Where the symbols take the nodes:
w273 a w117
w273 l w848
w273 t w963
w273 k w292
w273 p w645
w273 b w377
w645 a w73
w645 l w584
w645 t w571
w645 k w771
w645 p w273
w645 b w3
w227 a w694
w227 l w377
w227 t w51
w227 k w119
w227 p w417
w227 b w285
w6 a w557
w6 l w962
w6 t w551
w6 k w648
w6 p w893
w6 b w771
w543 a w360
w543 l w963
w543 t w252
w543 k w365
w543 p w898
w543 b w51
w694 a w848
w694 l w949
w694 t w246
w694 k w893
w694 p w551
w694 b w273
w266 a w196
w266 l w307
w266 t w603
w266 k w73
w266 p w245
w266 b w222
w46 a w307
w46 l w898
w46 t w557
w46 k w584
w46 p w398
w46 b w266
w292 a w832
w292 l w607
w292 t w273
w292 k w963
w292 p w771
w292 b w335
w321 a w962
w321 l w603
w321 t w3
w321 k w724
w321 p w335
w321 b w6
w400 a w543
w400 l w179
w400 t w883
w400 k w949
w400 p w222
w400 b w398
w202 a w321
w202 l w771
w202 t w425
w202 k w898
w202 p w252
w202 b w269
w73 a w979
w73 l w417
w73 t w266
w73 k w603
w73 p w117
w73 b w966
w117 a w285
w117 l w227
w117 t w245
w117 k w832
w117 p w73
w117 b w949
w603 a w954
w603 l w269
w603 t w73
w603 k w266
w603 p w832
w603 b w962
w196 a w571
w196 l w648
w196 t w954
w196 k w979
w196 p w179
w196 b w898
w848 a w227
w848 l w365
w848 t w398
w848 k w607
w848 p w584
w848 b w117
w179 a w963
w179 l w246
w179 t w794
w179 k w285
w179 p w196
w179 b w543
w3 a w966
w3 l w73
w3 t w724
w3 k w321
w3 p w377
w3 b w551
w893 a w607
w893 l w883
w893 t w694
w893 k w246
w893 p w6
w893 b w292
w963 a w245
w963 l w398
w963 t w292
w963 k w273
w963 p w571
w963 b w360
w883 a w252
w883 l w794
w883 t w949
w883 k w400
w883 p w962
w883 b w607
w724 a w222
w724 l w266
w724 t w321
w724 k w3
w724 p w360
w724 b w648
w222 a w898
w222 l w196
w222 t w962
w222 k w966
w222 p w400
w222 b w46
w898 a w724
w898 l w571
w898 t w202
w898 k w425
w898 p w543
w898 b w307
w417 a w551
w417 l w3
w417 t w307
w417 k w269
w417 p w227
w417 b w979
w245 a w179
w245 l w51
w245 t w832
w245 k w117
w245 p w266
w245 b w400
w557 a w269
w557 l w202
w557 t w584
w557 k w46
w557 p w607
w557 b w603
w269 a w6
w269 l w321
w269 t w417
w269 k w307
w269 p w119
w269 b w954
w285 a w273
w285 l w694
w285 t w179
w285 k w794
w285 p w979
w285 b w365
w571 a w266
w571 l w46
w571 t w771
w571 k w645
w571 p w963
w571 b w724
w551 a w584
w551 l w966
w551 t w648
w551 k w6
w551 p w694
w551 b w645
w962 a w202
w962 l w954
w962 t w966
w962 k w222
w962 p w883
w962 b w557
w377 a w949
w377 l w117
w377 t w360
w377 k w335
w377 p w3
w377 b w694
w335 a w883
w335 l w832
w335 t w377
w335 k w360
w335 p w321
w335 b w893
w648 a w46
w648 l w222
w648 t w6
w648 k w551
w648 p w246
w648 b w571
w949 a w365
w949 l w285
w949 t w400
w949 k w883
w949 p w966
w949 b w848
w252 a w335
w252 l w292
w252 t w365
w252 k w543
w252 p w202
w252 b w119
w51 a w246
w51 l w360
w51 t w119
w51 k w227
w51 p w307
w51 b w179
w771 a w603
w771 l w557
w771 t w645
w771 k w571
w771 p w292
w771 b w321
w398 a w51
w398 l w543
w398 t w607
w398 k w848
w398 p w46
w398 b w245
w307 a w648
w307 l w724
w307 t w269
w307 k w417
w307 p w51
w307 b w196
w365 a w377
w365 l w273
w365 t w543
w365 k w252
w365 p w425
w365 b w227
w607 a w119
w607 l w252
w607 t w848
w607 k w398
w607 p w557
w607 b w832
w425 a w3
w425 l w645
w425 t w898
w425 k w202
w425 p w365
w425 b w417
w966 a w425
w966 l w979
w966 t w222
w966 k w962
w966 p w949
w966 b w584
w954 a w771
w954 l w6
w954 t w979
w954 k w196
w954 p w794
w954 b w202
w979 a w645
w979 l w551
w979 t w196
w979 k w954
w979 p w285
w979 b w425
w246 a w398
w246 l w400
w246 t w893
w246 k w694
w246 p w648
w246 b w963
w360 a w400
w360 l w245
w360 t w335
w360 k w377
w360 p w724
w360 b w246
w584 a w417
w584 l w425
w584 t w46
w584 k w557
w584 p w848
w584 b w73
w119 a w893
w119 l w335
w119 t w227
w119 k w51
w119 p w269
w119 b w794
w794 a w292
w794 l w893
w794 t w285
w794 k w179
w794 p w954
w794 b w252
w832 a w794
w832 l w119
w832 t w117
w832 k w245
w832 p w603
w832 b w883

In the rows, 60 stands for zero.

The rows follow the links: the fewer symbols apart two nodes are, the more alike their rows tend to be.

Each row is also shifted at random along 6 hidden directions that mean nothing.

Some nodes, each with a row of numbers:
w794
62 60 63 61 54 54 56 60 65 64 65 57 60 52 61 55 67 57 57 61 57 57 60 53 51 57 59 56 49 65 52 57 62 50 58 62 66 66 62 60 57 56 51 60 52 66
w954
70 67 57 56 62 51 61 55 65 63 70 66 55 38 54 66 52 55 52 67 48 65 55 59 57 58 58 56 58 56 62 54 62 59 64 60 66 53 54 67 61 55 50 53 60 64
w883
52 60 54 61 62 53 65 49 51 69 66 65 57 57 67 60 65 63 58 57 72 64 57 56 57 55 59 54 47 56 64 55 73 66 55 67 70 50 60 61 45 58 66 66 58 65
w365
78 69 62 70 57 66 40 69 61 49 50 44 66 74 55 48 61 57 68 61 50 54 67 57 67 50 66 62 52 65 49 55 52 64 60 50 55 94 64 60 57 64 66 54 60 53
w227
74 58 64 67 72 60 55 73 69 53 56 61 60 71 69 55 73 60 67 57 50 57 61 67 60 65 60 59 72 59 51 70 60 55 68 58 60 66 54 50 57 62 66 61 58 64
w179
46 59 66 57 58 58 53 68 68 58 69 61 68 61 53 54 71 61 58 65 56 55 57 58 64 55 66 55 44 63 51 56 66 58 49 68 62 69 61 60 64 64 57 52 59 62
w898
56 60 60 62 44 72 57 63 64 47 63 58 65 58 59 66 54 65 51 64 66 60 61 68 68 50 67 65 53 57 65 52 58 70 55 55 49 66 58 63 68 59 66 69 66 62
w285
73 62 64 61 65 59 57 65 72 62 66 65 66 62 56 53 69 62 64 63 48 53 56 58 63 59 63 49 52 68 53 55 66 59 57 60 63 65 65 59 52 68 56 61 49 66
w335
46 54 60 69 51 68 55 58 56 55 57 44 60 67 72 50 67 73 58 55 82 62 58 66 52 49 46 67 59 60 65 54 62 54 55 61 74 71 62 56 57 53 60 68 60 59
w848
68 51 63 60 66 57 64 65 65 58 48 65 70 72 71 66 60 57 69 57 61 69 59 68 64 68 66 56 62 65 57 65 59 54 63 55 62 52 68 51 61 55 60 62 51 66
w245
63 49 68 59 60 48 70 68 53 73 67 59 48 61 53 51 70 67 67 55 72 61 69 63 58 62 59 60 58 61 52 67 62 61 54 74 73 41 72 56 49 70 61 55 62 59
w117
72 55 62 63 62 63 61 65 61 56 58 53 53 63 49 43 65 68 60 58 52 50 60 58 56 62 55 56 66 57 49 60 58 55 66 58 59 70 61 56 58 67 65 58 60 54
w73
57 59 61 59 52 60 66 56 63 58 55 71 59 60 40 47 54 71 53 61 63 61 53 55 63 63 54 63 68 60 67 64 61 63 62 58 63 56 58 53 59 61 51 58 59 50
w571
42 63 64 57 48 58 54 65 62 53 54 54 61 54 41 61 54 56 57 73 50 57 59 58 67 56 62 62 56 56 56 58 54 61 69 60 49 64 66 62 73 58 57 46 64 52
w645
63 53 62 57 50 61 55 61 79 52 49 66 71 61 48 60 53 61 57 64 50 67 52 69 66 57 58 64 58 64 62 54 62 56 70 45 52 68 68 56 70 49 52 52 55 61
w3
65 63 59 58 48 73 51 64 63 56 60 53 62 65 55 50 49 76 50 50 65 54 60 61 58 54 57 72 65 59 66 55 57 68 45 51 59 74 59 61 59 60 56 63 61 49
w694
64 75 61 61 74 57 47 68 71 57 64 60 69 64 62 64 67 54 59 58 45 54 57 51 63 64 71 63 57 70 49 59 62 56 51 56 58 77 55 59 58 59 63 52 62 63
w252
66 56 56 72 51 63 68 56 52 55 55 52 59 63 67 61 60 60 62 60 70 63 59 70 59 49 53 52 54 62 64 58 60 57 66 52 60 71 61 53 53 62 65 74 51 64
w6
68 57 57 63 59 73 48 60 69 60 62 43 61 53 78 65 54 64 61 52 56 63 64 62 56 62 58 68 69 64 64 51 53 48 49 51 61 67 64 67 69 57 54 67 56 71
w724
53 52 70 51 51 70 51 71 55 65 70 48 61 61 61 58 53 73 63 50 80 59 77 60 52 56 62 80 64 62 63 56 49 69 32 65 66 60 68 69 57 67 60 56 78 59
w771
63 56 56 57 57 51 61 52 59 65 48 52 51 51 52 60 51 55 61 61 57 60 64 60 55 60 55 64 56 58 66 63 53 56 69 58 61 55 66 68 66 58 51 46 62 58
w648
52 58 54 55 63 70 57 61 67 63 68 67 63 53 69 68 63 54 56 59 53 63 61 61 60 64 62 65 67 60 65 55 62 55 55 64 52 52 56 62 69 60 56 70 63 69

Where do the symbols, taken in turn from left to right, take each start?
Answers are names.
40 63 59 65 58 57 63 59 54 58 57 52 60 68 63 65 65 49 68 66 59 57 58 58 65 60 62 56 57 62 54 69 57 56 62 58 49 65 64 55 63 63 66 64 57 54
l t b -> w119
67 54 60 66 50 60 68 60 60 56 59 62 68 67 55 56 65 68 60 56 69 58 45 63 68 60 57 56 54 67 58 60 64 55 63 52 59 68 67 47 53 65 63 71 39 59
a t l -> w51
40 57 53 61 62 62 62 52 61 65 59 60 61 63 78 58 70 50 59 56 65 60 52 53 55 62 53 58 57 62 62 63 66 44 57 57 63 59 57 54 57 53 63 71 51 64
l b k -> w398
41 61 64 56 59 60 51 61 63 65 69 55 68 68 62 56 61 59 62 56 60 60 68 52 61 56 72 63 43 63 53 57 67 68 51 76 64 71 63 64 62 54 70 49 73 62
t l k t k -> w179
59 55 61 64 52 51 67 57 46 67 53 44 54 61 61 51 58 58 68 51 76 55 65 55 51 58 55 57 44 64 59 66 59 56 60 58 69 57 75 57 53 67 61 57 46 53
t b t k -> w377
54 49 65 63 64 61 59 71 57 53 58 51 53 70 71 60 72 59 66 59 63 56 67 72 52 63 54 59 66 60 57 65 57 55 53 68 61 58 63 59 65 64 62 66 61 60
k l l b -> w949
58 69 54 57 60 59 59 52 59 52 51 56 58 53 65 73 51 48 55 63 51 65 54 57 65 63 58 61 58 62 67 63 49 58 67 48 51 61 52 60 69 55 52 57 61 59
t p k -> w607
60 54 52 60 64 69 60 55 53 63 52 53 51 71 67 51 50 67 64 50 61 52 64 58 54 74 52 73 80 54 65 74 56 58 61 59 66 52 62 61 64 65 61 71 49 45
p k l -> w335
60 56 66 66 55 54 62 72 60 58 59 68 68 64 63 69 65 55 67 62 67 64 63 65 65 53 73 53 52 64 56 58 63 65 60 65 55 54 66 59 55 55 70 55 66 66
k b t -> w51
53 57 61 69 62 63 52 59 67 55 46 68 59 75 55 44 66 63 60 61 56 62 59 68 59 54 57 57 62 52 56 53 66 64 72 66 60 70 53 54 57 49 66 60 58 55
b b a k -> w832
54 70 54 54 65 53 60 51 57 57 50 66 65 58 52 69 51 55 59 60 56 65 54 51 69 69 66 67 63 59 67 64 56 62 64 51 53 53 55 57 66 54 59 54 62 57
k t p t k -> w848
51 61 62 60 56 59 58 65 66 51 62 62 51 52 44 59 62 57 53 71 53 62 55 61 63 57 56 61 70 52 59 56 58 60 63 63 52 62 52 58 70 63 54 53 68 59
t a k l -> w648
44 52 63 60 64 64 54 69 61 60 60 52 55 68 65 61 56 64 58 55 62 57 69 60 57 65 56 72 74 61 61 61 52 56 53 66 60 57 66 62 73 59 58 58 68 58
l k l -> w73
48 61 68 63 52 54 57 68 54 51 61 49 62 65 45 56 63 52 60 63 61 52 56 54 64 52 60 52 50 57 47 60 57 61 57 61 54 78 67 56 62 68 63 59 58 53
b a k -> w949
67 68 57 56 58 66 64 53 72 60 70 83 68 51 56 63 58 65 49 63 60 64 44 64 70 59 65 54 59 53 71 51 70 67 64 55 54 54 48 57 56 57 58 75 55 66
k l t t -> w196
72 76 61 57 53 55 63 54 57 52 63 70 69 57 51 68 43 67 57 63 71 62 51 56 69 52 70 64 53 67 62 57 52 73 52 45 55 63 59 58 53 64 62 57 67 51
b k -> w269
59 53 60 65 73 51 65 65 46 66 59 47 52 62 74 58 64 62 68 47 76 56 70 51 47 64 59 63 66 65 55 69 53 55 46 66 69 50 67 59 48 62 62 57 65 60
p t t t -> w269
64 66 54 62 67 61 58 62 62 50 56 53 50 52 65 66 58 53 52 61 50 63 58 68 54 60 50 67 78 59 62 55 51 57 67 53 52 66 48 61 63 55 55 62 63 60
b p a k a -> w245
50 54 66 65 61 66 46 69 65 56 55 47 58 74 63 48 64 57 64 56 48 59 80 69 56 51 62 63 61 55 50 52 63 62 60 78 65 67 68 63 67 53 67 43 81 60
k t a l -> w179
